Below is a small trained network, with its code and all its weights. Each question gives an input and a target symbol and asks what happens when units are switched off, that is, made to give their printed mean instead of their output.

import numpy as np


def w(rows, s, z=0):
    codes = np.array(rows[::2]) - 128.0
    scale = np.full(codes.shape[1], s)
    scale[-1] = z or s
    return codes * scale


def f(y):
    return np.maximum(y, 0)


def softmax(a):
    e = np.exp(a - a.max(-1, keepdims=True))
    return e / e.sum(-1, keepdims=True)


def log_softmax(a):
    a = a - a.max(-1, keepdims=True)
    return a - np.log(np.exp(a).sum(-1, keepdims=True))


def net(x, mask):
    ids = ['ΞΦαδεζηθμπσ'.index(c) for c in x.split()]
    T = len(ids)
    res = E[ids] + P[:T]
    r = res
    for j in range(2):
        rows = slice(2 * j, 2 * j + 2)
        q, k, v = (r @ M[0][rows].T for M in (Q, K, V))
        z = softmax(np.where(np.tri(T) > 0, q @ k.T / 2**0.5, -1e9)) @ v
        o = O[0][rows]
        res = res + np.where(mask[j], z, o[:, -1]) @ o[:, :-1]
    y = f(res @ A[0][:, :-1].T + A[0][:, -1])
    res = res + np.where(mask[2:18], y, B[0][:, -1]) @ B[0][:, :-1]
    return log_softmax(res[-1] @ U[:, :-1].T + U[:, -1])


Q, K, V, O, A, B = {}, {}, {}, {}, {}, {}
E = w([
[124,60,186,132],'Ξ',
[89,72,67,212],'Φ',
[189,188,178,194],'α',
[135,193,79,114],'δ',
[128,166,132,49],'ε',
[218,112,106,52],'ζ',
[176,150,48,119],'η',
[105,223,162,122],'θ',
[101,225,163,129],'μ',
[29,71,154,159],'π',
[3,186,104,174],'σ',
],0.022)
P = w([
[142,248,110,1],'0',
[96,198,125,41],'1',
[82,160,129,82],'2',
[86,127,133,122],'3',
[73,122,153,147],'4',
[62,104,142,167],'5',
[63,95,137,182],'6',
],0.004)
Q[0] = w([
[186,6,126,141],'H1',
[145,132,164,168],'H1',
[132,130,80,99],'H2',
[127,150,159,98],'H2',
],0.02)
K[0] = w([
[170,95,53,2],'H1',
[128,180,168,59],'H1',
[148,96,48,79],'H2',
[124,162,110,64],'H2',
],0.012)
V[0] = w([
[199,197,159,229],'H1',
[140,94,60,215],'H1',
[130,3,133,198],'H2',
[193,247,151,205],'H2',
],0.0053)
O[0] = w([
[206,153,192,220,151],'H1',
[69,202,226,240,67],'H1',
[124,155,97,3,5],'H2',
[81,59,76,141,186],'H2',
],0.005,0.003)
A[0] = w([
[184,233,55,139,39],'N1',
[170,156,26,137,101],'N2',
[208,102,58,161,70],'N3',
[44,41,125,153,49],'N4',
[29,115,184,117,147],'N5',
[234,137,49,4,65],'N6',
[232,218,159,81,109],'N7',
[188,31,143,53,63],'N8',
[209,182,121,178,25],'N9',
[61,88,103,104,169],'N10',
[135,55,168,153,255],'N11',
[162,200,84,128,78],'N12',
[100,157,130,180,82],'N13',
[93,214,122,130,57],'N14',
[61,131,84,244,146],'N15',
[111,218,162,164,126],'N16',
],0.011,0.0069)
B[0] = w([
[81,121,228,135,174],'N1',
[146,77,185,212,183],'N2',
[103,138,158,164,165],'N3',
[114,196,143,102,190],'N4',
[86,109,203,138,205],'N5',
[63,150,62,122,197],'N6',
[114,254,37,128,192],'N7',
[131,73,106,246,173],'N8',
[91,138,149,29,155],'N9',
[139,136,133,58,197],'N10',
[198,165,138,97,207],'N11',
[106,121,168,124,161],'N12',
[68,90,100,60,168],'N13',
[56,114,171,172,173],'N14',
[187,67,36,91,254],'N15',
[159,92,120,205,211],'N16',
],0.0093,0.0097)
U = w([
[166,30,211,141,202],'Ξ',
[161,71,57,68,143],'Φ',
[91,176,121,82,123],'α',
[68,205,81,42,61],'δ',
[100,139,113,110,80],'ε',
[101,156,34,175,1],'ζ',
[114,64,129,224,136],'η',
[223,221,110,120,150],'θ',
[56,150,158,21,149],'μ',
[31,185,182,203,181],'π',
[10,69,94,104,15],'σ',
],0.011,0.0094)

Each question gives the input, a string of symbols that net reads in full, and the target symbol t.
The units are the heads (2 rows each of Q, K, V and O) and the neurons (one row each of A and B). Each row of codes is followed by its name. A weight is (code - 128) times the scale printed after its matrix; where a second scale follows, it is the last column's (O, A, B and U).
mask holds one flag per unit, heads first, then neurons. A switched-off unit (its flag False) gives its mean, the last column of its rows in O or B, instead of its output. The means were averaged over made-up inputs and are rounded, as every weight is.
A unit's drop is (log p(t) with every unit on - log p(t) with that unit switched off) / (log p(t) with every unit on - log p(t) with every unit switched off).
The circuit of an input: a set's keep is (log p(t) with only the set's units on - log p(t) with every unit switched off) / (log p(t) with every unit on - log p(t) with every unit switched off). Starting from the 12 units with the biggest drops (on a tie, the unit counted first), units are removed one at a time, each time the one whose removal leaves the highest keep (on an exact tie, the one counted first), for as long as the keep stays at least 0.8.
circuit, biggest first: the units of the circuit, biggest drop first
most important unit: the unit with the biggest drop
k most important neurons: the k neurons with the biggest drops, biggest first
drop of u: that unit's drop, to one decimal
input Ξ ε ε ε θ α δ, target π: circuit, biggest first	[N1 H1]
input Φ α σ η, target π: circuit, biggest first	[N1 N15]
input η Φ η ε Φ Φ ζ, target ζ: circuit, biggest first	[N6 N8 N7]
input μ Φ δ σ ε μ, target η: 2 most important neurons	[N16 N15]
input η θ ε, target δ: circuit, biggest first	[N6 N7]
input η ε Φ η, target η: most important unit	H1
input θ π Φ Ξ ε μ μ, target η: circuit, biggest first	[H2 N16 N15]
input π Ξ ε ε η η, target η: 3 most important neurons	[N2 N4 N7]
input θ δ Ξ σ, target σ: 2 most important neurons	[N15 N13]
input η σ Φ μ ζ, target ζ: 2 most important neurons	[N6 N8]
input η ε ε Φ, target Φ: drop of N15	0.1
input μ σ μ α α δ ε, target θ: drop of H1	0.8
input μ π δ ε ε δ, target η: drop of N13	0.0
input μ ζ Ξ μ η, target π: drop of N15	0.2
input ε δ π ε α, target θ: most important neuron	[N7]
